Each row is followed by its class.
[-409 -140  421  -20 -263 -311  151 -162  360   -6  130 -251  -89 -376
  105 -202   48  113   37 -350   89 -276   35 -175  -61 -113  162 -251
  240 -146 -246  122  279  -64  -46  231  -66 -208  105  -89  116] : kega
[-254  144  215  235 -152   25  129 -319  557  -96  306 -293    7  -33
  216  -36   82 -164 -107 -403  237  102  -91   29  199  238   84  130
  521 -250 -383  -55  208  -25 -189  -81  268  145  334   75  245] : Rumip
[ 230  119  300  265 -472 -174   84 -366  -99  -13  226   89  -65 -340
  134  101 -335 -152  167 -122  -10  -10   89  220  286 -435  672   59
  141 -135  -52  347  239  157   14  331  280 -303 -111  -68   77] : bipas
[  76  -81   42  135   80  224  216  -76  206 -234  -37   12 -114  139
  -84 -184  -69  -34   61 -300 -207  163 -135   96   74  -10   80  -20
  -15   51   95 -335 -279  269 -136  -72   70  318 -299  -31   39] : gil
[-486  237   -9  175 -198 -544  -61 -108 -114  -59   66  -44 -154 -182
  -49 -291  -27  -36   25 -427  282 -237    7  379 -181  -71 -276  176
  475 -287 -121  368 -288  118 -216  370  362 -245  113  -10  181] : puti
[-252  175  119   99 -189  163  -97 -572 -238 -400 -288  217   45   74
  -20 -215 -189 -110 -143 -630 -204 -259  199  -14 -182  -68  261 -120
  159   90  139  103  233  215 -400  194    5 -127   52  -66   39] : rese
[ 260  188  264   30 -265  269    1  253 -181 -189   82  100    4   89
 -128 -200 -141 -155 -215 -411 -240 -131   51  100   83  483  112  -63
  590  -80  377  -31   82  509 -192   44 -179  254  -74 -393   70] : kega
[-355  308  304  -17 -293 -106  -27  -89   42  -22  391 -134   43   -5
 -146    9  -76  -72 -384 -791  236 -251  296  -60   38   54 -275 -111
  106 -159 -127  -50  177  223 -173 -125   87  -62   46   89  223] : rese
[  28  255  372  204 -117 -115  155 -108  241 -239  108   90  -93 -139
  218 -448 -362   50  -50 -286  197 -314 -110  128 -242   83  557 -114
   24 -113   83  221  190  261 -335  357  -27   76   22 -153   73] : Rumip
[-285  168  153 -145 -245  -50 -165 -101 -319   74   87   -9 -233   85
   68 -293   43 -198  -76 -597  -38   20 -106   -9  125  -21 -209  -11
  445 -357  -67  543  227  247 -246  -26  164 -270   33 -200 -254] : poz
[ 338  274  591  490  500  433  -62   49  -78  -40  230  -16 -385  190
  134 -151 -209  172   19 -407 -234 -102 -146 -132  416   93  -66 -293
  372 -125  118  489  400  325 -268  320 -300   54 -237 -135 -304] : kega
[ -75  101  270  315  634  -86 -143 -307  295   -6 -304   29 -131  194
  -30 -215 -277  -31   56 -339  401 -505   27   99 -148 -112  437    4
  214 -146  233  227   67  334  -23  221  367 -339   27  -77  182] : Vozu
[ -12 -183  402 -120  164 -335  166  245  -83  165 -188  341  243 -214
 -246 -232  -70 -112 -119 -246 -209   68    5  135 -208  653  200   89
   21 -163  125  100  -36  260  -70 -151   37  143  -16  -18 -253] : Debof
[ 222   -2  322   80  251 -183  187  117  110 -123 -234   82   97   56
 -311 -388 -259  154   18  -80   26  -34   14   37  -94  347  564 -101
  -49 -216  246  113  264  531 -178  220 -325  152  -95  -18  -35] : gil
[  40   10  -57  432  546  308  167 -395 -270   77  278  103 -168 -135
  119   62  153 -215 -256   36 -103  -55  -18  177  115  -60  610   17
 -174   -4 -269  -35  295   67 -277   14 -248 -278 -222   40 -158] : bipas
[ 429  174 -309  171 -274 -224  166 -370 -259 -101 -356  154   -4  108
 -279 -127 -228 -220   -3 -257   -3 -285  216 -141 -155  237  725 -129
  -61 -166   61 -142   22  899 -104 -177  -85   40 -157 -174  -78] : Vozu
[-177  226  100  142  -24  286   57 -461   99 -363  -36  -85  265   95
   84  -70  -27   40  -65  -20  -35  347   12   19  136 -378  523 -127
  225 -206 -222 -197   42  -22 -144   54  332   68  123 -172  379] : kega
[ 111  228  358  140   54  -55   53   -3 -225  -73  -42  -38  117   70
 -242 -146  -31   77  -94  -44   11 -223  -64  -55   22 -183  289  144
 -174   30   25    8  -86  657  196  -54 -479  107   -8  211   89] : bipas
[-104  247   73  182  149  210   61 -459   88  -26  386  -37 -279 -215
  227  -58   73 -157 -263 -166  103  302 -118    3  316 -113  -57   63
  -63   44 -506  178  152 -137 -280 -126  290 -296  103 -271  168] : gil
[ -12  138   10   13 -252  -48   -4 -212 -112   40  324  -54  131  246
  168 -106   61   32 -183   -9  -55 -108  267  -20  -40  494   35 -222
  832 -133  -47  -94   93  170 -108  -89  161   21  179 -289   83] : poz
[ 115   77  -95 -372 -410   19  -43 -204   82   54   41  -69  159  -65
  -61  162   -5 -167   87    3 -233   94   98  233  346  446  629  -86
  136 -134  -92 -393 -132   22 -147  158   47 -232  -72 -241  297] : rese
[ 176  303  371  340  -67  467   -5  306  -13 -230   -7   -7  -26  550
  -29 -262 -185  132  -62 -244   57 -460  -83  260  169  -18   34   20
  196  -49  296   -1  -46  647  144  253 -166  295 -246  -97  -29] : megal
[ 238   63 -146   70 -133   88   63 -199 -274 -263 -161  351   -1   59
 -329  -32  -33 -107   99 -284  -82 -161  219  299  274   61  763   37
   -5 -286   39   47  325  495 -339  239  149   21 -312  -33 -371] : megal
[ 151  -70   -3   53    7  239   60  301 -191 -101 -121  399 -341  159
 -184 -137 -107  -57  201 -309  -78  -57  -96  126 -225  -12  167 -171
 -112 -205  282  279   12  331 -133  -29   -6   28 -399  -53 -426] : kega
[-220  -15  294  135 -255 -427  159  123  172    5  389 -283  -11 -494
 -343  -62   21 -145 -176 -148   37  -33  138  135  253 -242  130   -7
  481 -176  -81   98  290   62 -168  344  -57   58 -199  -19  168] : Rumip
[ -66  380  233  288   54  -52   74 -288  261 -190  331 -253  140   44
 -116 -296  -40   23 -363 -443   95  187   58  -73   90  -77  175 -143
  405  -79 -197  -40  388  154 -511 -152   30   12   83  -65   -6] : Rumip
[ 244  206  463   25   93    8 -122 -426  214    3  341 -311   52  -49
  -24  -62  178  -62 -213 -159   -4  -36   48  -54  373   50  217  -67
  773  -62  -71  129  293  -43  -31   52  218 -135  139 -274  221] : Vozu
[-203  441  179   68  482   91  -81 -465  204  263  254  -72  158  -20
  -38 -184  -50   36 -268 -389   88   94  196  -29  314 -159   16  -34
  443  114 -257  212  140   60 -382  -96  145  -79   39  -89  466] : rese
[-532  191  400  438 -213 -296  -62  -69 -118   -9 -208  -34   33 -129
  411 -162 -316   -5 -273  293  271 -199   32 -176  115  142  -94  -25
  148 -138 -171  263  415  152  -64 -122  466 -176  234   17  191] : gil
[ -77   30  -45   30  -14  -25  112  287 -273  203  -18   49  -91  116
   35  -30 -125 -160 -154 -383  -61  -83   11  164   84  169  362   64
   41 -258 -156  115   41  619  150 -138 -366  -50 -240 -154  -34] : bipas
[-205   33  175  -18 -194 -497   12 -139  157   17  148 -208  196 -159
  285 -117  142   78 -120  157    8  157   10 -129   75 -192   32   79
  241  -96 -316   75  161 -221   49 -246  362 -188  190  -36 -198] : Debof
[-312  318  381   75   14  322 -266   59  164  180  208 -352  117 -132
  359 -181  -66  273 -180 -133  153    5  381 -352  515   77  117 -191
  815 -244  165  317  433  137 -313  -36  221 -291  -52 -153  310] : puti
[ 100  -29   42  157  196  148  220 -281   29  308  118   37 -163 -169
  130 -244 -144 -104  -71 -446 -121 -628 -151  279  114  127  524  112
   49  -51  127  107  107  351   53  680   85  423 -108  -71  546] : megal
[ -36 -123  290   94   19  -22   54  -79 -156   55  -26  238  130  205
   35 -124 -158 -193  -67 -508 -171 -158  102  110  151  -34 -133   52
  580  -30   -4  -91  298  407   77 -262   29 -282   24 -243  163] : puti
[ 103  584  553  -64 -420   90 -229  103  -97 -150  188 -312  126   65
  -92  146 -227  -81  -76  128  183 -210  194 -276   41  172  305 -242
  572 -224    1  218  160  174  -42  -48 -167 -364  108   24  262] : Rumip
[-393   81 -196  208   84  -46  -62 -124  -97  -34  387  -78 -215   34
  273 -103   89   91 -126 -114 -110  263    8 -130   67  149  204 -136
  300 -106 -233  -84  149  260 -247 -237  210 -221    8 -140 -141] : kega
[-185  -12   20    5 -283 -234   80 -172  -91  -23  239  -61  172  -62
   -6 -143 -189   39   78  -57  190  -41  294   80  132 -196    2  -27
  436  -51  -50 -134  216  274 -120   49   37 -177    6  -64  384] : Debof
[  89  389  300  260  -77 -178   40  -22  373 -208  293 -230   40   36
   26 -309 -134  177  -87 -419  208  401   24 -120  -54  116  -69   36
  349 -225  -96  310   13  246 -117 -106  243   22  179  -95  -73] : bipas
[ 301  -79  394  270   10 -119  371 -147  188   57  128 -154  140  140
  -35 -232  -60  300 -569 -378 -361  176 -145  153 -243  282  358 -222
 -362  211 -137 -268 -196   88  167 -278 -453  154 -198  -42  -45] : kega
[  35   99  166  293 -486  258   36  -12 -137  -45  222  -98 -218   -5
 -196 -156  -91  -46 -110 -234   24 -318   86   75  380   33   48 -257
   -9  172  -80 -284  145  600  -86  -92  -33 -345 -448 -175   54] : megal
[  14  313  163 -194 -317 -396  -48  162  172   -2 -114  -74  320  201
  -72  -85  -44   14   33  377  240 -321  241   16   27  237  211  -77
  467 -288   35 -114 -189  277  163   72  140  115  129 -170  224] : poz
[ -77  -33 -295  217 -333 -437  147 -107  173   -8  268 -231  -82 -137
  275  -87 -112 -206 -340 -308   -3  110   44  186 -200  286  397  123
  531 -128    5   92  169   97  -50  104   82  306  116 -194   59] : bipas
[  97   41  273  196  474 -107   58 -456  -47  154 -213   61 -161   30
 -310 -363  -78    5  -55 -383 -319  242 -285  -75   10  207 -207 -187
  -43  -59   53  158 -177  186 -377  -12  271 -132 -100 -128 -154] : gil
[  97  324  244  227 -200   52 -110 -502  -82  -65  -79  -22 -110  -62
 -271   -8  104 -257 -118  210  275   -1   63 -270  108   72  143  -83
  406 -265  -24  432  333  258 -106 -131  326 -114  222  -14  286] : Vozu
[ -49  -85  -41  253 -198   27  230 -413  -77   57 -140  124 -277 -184
   35 -167  183 -166 -277 -651 -128 -237 -142  182   16  -24  125 -218
  -47 -242 -199   59  217   44 -220    2  226  157 -129  -46  249] : bipas
[ 141  -75  100  261  148 -132   98 -119 -221  113 -117 -269  213   59
 -145 -228  -75  282 -280  316 -251  210  -53   30  134  149  447  -82
  -10   38   16   -6  379   44 -323  -61 -166 -218 -125   -1 -432] : gil
[  77   30   42  114   -9   58  -61 -314  191 -251 -719  254  -78  125
   34 -371  -91   61  226 -367 -116   -1 -137  110  149  -29  -25 -222
 -190  -12   12  -78  -10  177 -183  100  -13 -231 -125  -72  333] : megal
[  62  432  263  124   54  -93  -58 -176  -77  -27  454 -222  -57   -4
  282 -117    6 -139 -105 -368  367 -365  -30   39   87 -150   41  138
  668 -358 -170  201  189  172 -142 -109   83 -231  217   88  404] : kega
[-174  -69  331  110   90    3  234 -300  -90  -26 -302  208 -188   -9
   -1 -273   51 -227 -109 -265   25 -145 -190   94   24  -70  184 -158
 -382 -440  -46  215  172  185 -301   94 -158  -28 -305   27 -272] : gil
[ 376  213  169  -78 -100 -256   71  325 -149    4 -202  119   95 -112
 -301 -196 -187  -31 -108 -423  115 -389  111  419  -32  293  686   46
   29 -159  -53  333  245  302  -96  160 -241 -149 -122 -122  -98] : gil
[ 135  219  154  152  112   10   -2  -58  561  -26  140 -392   -5  161
  290 -420   17   -2   85 -134  193  154 -215 -172   51   45  134  -82
  642 -391   12   29  286  131 -139 -149  215 -249  152  -81  386] : megal
[ 136  200  601   17 -290 -264   38  115  205  131  206  -99   99 -136
 -257 -195   13  163 -140 -248  103 -393  358  -84   60  292 -327  -33
  484 -118  172  181  -94  216   31  -14  254 -265  -31 -134  154] : Debof
[ 257  172  298  198   -5  116 -198 -226 -439   16   17 -183 -123   46
  215 -270   52   56 -307   21 -269   -7 -208 -114  315  259   12 -203
  174 -148  181  217  141  146 -261   26   67  -37 -141 -138 -369] : poz
[-186   50  400  -78  223  -87 -176 -715 -159  -55 -234  -19  -92  -16
 -456 -110  -86 -149  -34 -411   99 -249  125   96  242 -103  382 -127
  337 -205   95  371   95  183 -298  293  432 -151 -289   28   -2] : Vozu
[ 276   50  368 -131    0  119   96 -315   69   36  153 -355 -136   26
  -98  -56 -384 -245  214 -640  207 -412 -176  111  112   59  554  -21
  465 -355  195    2   -4  360 -290  183  -36   81 -169  173  294] : bipas
[-357  152   60  127   74  135   11  143   73  138  -69    6 -129   19
 -185 -234 -131 -101  267   96 -126 -316   44 -133  -84  100 -154 -140
  588  -40   19  281  -51  223   40  496  539   16    8 -437  129] : Debof
[ 196  196  273  -44  246   98  300 -198 -180 -173  223  254  326  -85
  248 -139 -206  -85  -56  120 -420  127   78   13  103   50  650  -47
   60   19 -401 -107  430  -25 -160   88 -224   29  -66 -122  158] : puti
[  53   94  392   69  -73 -371  126 -294  -20 -151   37   36   94   92
 -364   63 -491 -135   95 -185   95 -153  268   24   44  -32   67 -191
  222    3 -105 -125  -23  320  -61   21  -34 -124 -254  104  163] : puti
[ -14  176   50   55  400  -91  -49  285  -37  284  -21   59   13  143
 -243 -103  -88  140 -234 -587 -313    9  171   11 -182  316  173 -228
  -86  -50  335  -89 -154  402 -223  -22 -490 -170 -229   -4 -101] : bipas
[-212 -122  318 -184   48  180  -20  186  -66  299  367 -156  -57   83
  282  100   14    4 -224 -183  264  -41  -80   22  296   -2  -63   19
  373 -256  -98  112  106  238  146 -326 -157  126  -51  -65  128] : megal
[-183  277   90  -36 -290 -288  116 -180  372  265  519 -247  152 -214
  -20 -172 -190 -225   73  -55  183  292  -14   66  199  267   29   27
   91 -155 -106  -23  268  -16 -360  233   59   82   60  224  281] : rese
[ 420  331  419 -175 -368  -57   45 -387  -57  146 -298  -73  163  -48
 -285 -225  -47 -144 -120 -247   29 -701  121  -71  328  191  196 -162
   13   71 -170 -209   -1  419 -124 -295 -187 -477 -241  -19  450] : megal
[-136  212  343  569 -503  219  -80   82 -124  -33 -187   -2 -298  -57
 -256 -263   -5   79 -282 -259  -89 -135  -69  197  211  165   10 -363
 -116 -199  448  182   21  476 -341  378 -114   -8 -364  -32  -59] : megal
[ -25 -158  496  -21  272  437  101 -152  -24   30 -253  -27  214   15
 -259 -208 -147  200 -244 -137  165 -180   81   91  186  297  384 -244
   42    1    7  -35  334  163 -313  -68 -352   12 -210   23  242] : Rumip
[-201  116  245   98  226  -32  -62 -517 -142    9  -32  239 -106 -218
  -10 -137  -33 -366 -302 -389   45   66 -167  -44   -6 -429   62  127
 -247  -10  176  209   85   96 -470 -247   57  -30  -82  215 -127] : Rumip
[ 139  146   -1  168 -127   87   24   27  -23  -57   79  -83 -144  182
  236 -154 -161   53 -421 -444 -201  -92  -39   94   25   88  325 -154
  123  160  143  -13  -16  278  -93 -133  -75  380 -236 -253 -167] : gil
[-164  493  129  149 -333  305   29   25  228 -134  349  -97 -113 -108
  189 -251   10  -67 -275 -288  230  470  113   14  161  285 -259  -46
  364 -280  -83  411   17   -4 -419   37  112  305   41 -120  248] : poz
[ 121  196  -51   75 -588 -195   -2  278   23   20  279   82 -156  -50
  532   57   44   -1  -66   40  275  -77   32   69  166 -289  -98  132
  447 -305   16  361  372   84  157  -82   66  277  247 -132  285] : Vozu
[ 105   37  185  181  199 -139   25  203  -72  -85  229  204 -185   10
   14 -203  292  212  142  477  -70  128  -79   58  -21 -530  113   17
  105 -110 -117  238  154   47   40 -146  -85 -624  -49    2  -91] : poz
[  47   96  111   -5  460 -226 -100  528 -213  129  -22  -25 -283  -50
   60  -31 -202  152   56 -216   19 -648   31  196  413 -371  144   59
   95   14 -121  118   52  418   89  238 -278 -363 -330 -288   41] : gil
[ 255  115  257  352   15  -48   33 -323    4  -93    5   50 -198  -40
  217 -281   38 -118   62 -418 -198 -125 -282  114 -200 -362  296    0
    2 -214  351  187 -177  219  -61  365 -179  -93   65   10  -72] : poz
[ 280  365  246   33   17  -39  -55 -197   85  -14  446 -159  121    0
 -340   22  -69  -71  196  159  260  -64  176 -132  212 -169 -122 -166
  300  248 -299 -147  115   99  -82  -83  -49 -316  116   -3  112] : poz
[ 105  266  141 -113  157 -147 -131 -266  243  254  305  -86  -44  117
   25    8 -148 -200  317  438  282 -389   63 -240  128 -145   49   21
  560   16  -52  129  314  122   99   90  242 -504  213  -67  451] : megal
[  76  148  189  199  -97  -56 -219 -218  117  -16  481 -316   58   57
  103 -230 -145  123  -66  -83  310  241   -2  -31   45  -60 -110  167
  788  127  128  353  170   82   22  -84  568  -26  380  -98   21] : poz
[  28 -119  480 -109 -637 -184   58   79   80  -95   52   34 -295 -342
  160  173  354   72   12  239 -280 -214 -231  236  415  207  207 -167
 -206   58 -323 -194  -95 -215  -90   54 -330 -345  -45 -193 -357] : gil
[-247  136  249   40 -172 -501 -200   95 -108 -234 -183  -91  258  -19
   -1 -187  -75  206 -201 -312  154  -91  143  -11 -234 -196  159  -62
 -184  -55  216 -123 -167  370  -48  -83 -406 -287   26  105 -357] : megal
[ -44 -162  193   45 -143  348   95 -238  -25 -601 -351  -10   75  -39
 -432 -445  -15  191  115 -392  172   -5   22  281   99 -312  624 -198
  107 -111  307 -138   84  446 -409  253 -117  371 -334   67  148] : gil
[ 320    8  187  288   -6   59  -29 -155 -197  -66 -239 -222  262   76
  461 -164 -315   40   27 -154  -38  208  -64 -126 -183  227  655   76
  464 -406  433  117  -49  448  -73  -90 -173 -199  250 -127 -145] : gil
[-103  190 -140 -152  -34  -42   66  245 -132  205  107  178 -207   96
   11  271 -243  -58   59  -95 -159 -458  244  144  238 -560  470  -22
  -85  -76 -163    8  248  143   34  130 -128 -385 -358   18  408] : puti
[-285   21  372   31 -218 -173  166 -571  147  -15   57   28  132 -159
  -33 -210  124  125 -140 -158   -5   52  162 -130  203   11 -335 -134
  479 -135 -197  -25   10   47 -311  -97  377   72  146 -203  268] : bipas
[ -44  544  232  -87 -459  -78   69  -45  192  -11  141   -7  261  197
  196 -259  -29 -188 -291 -583  104 -135  154  -19 -135  481   13  -54
  511 -365 -159  200   83  233   56 -118  220  325  178  -71  366] : megal
[ 177  163  -83  209  -48  139   97 -121  -54   35 -195  278  179  -22
 -111 -127  325 -174 -242 -175   -6  153   16   34 -207  164  231 -196
 -268 -313  194   14   25  206 -174  -69 -289  368  -19   73 -232] : megal
[  18   21  152  293  140  323 -127   57  -23 -127 -280  -24 -182  321
 -140 -153   -4  241    3 -470   -4 -149  -58   82   66 -329  -84 -243
  591  -27   60  107  -62  390   36 -151  103 -161  -33 -351  190] : bipas
[ 464   21  479  140  -21 -202   89 -189   49  -85 -286 -201   99   86
 -164 -359  -28  266 -194 -608 -248   51 -140   18  157  250   -2 -170
  150 -173   -5   90  172  120 -184 -114  -49  -34  -77  -78 -186] : Vozu
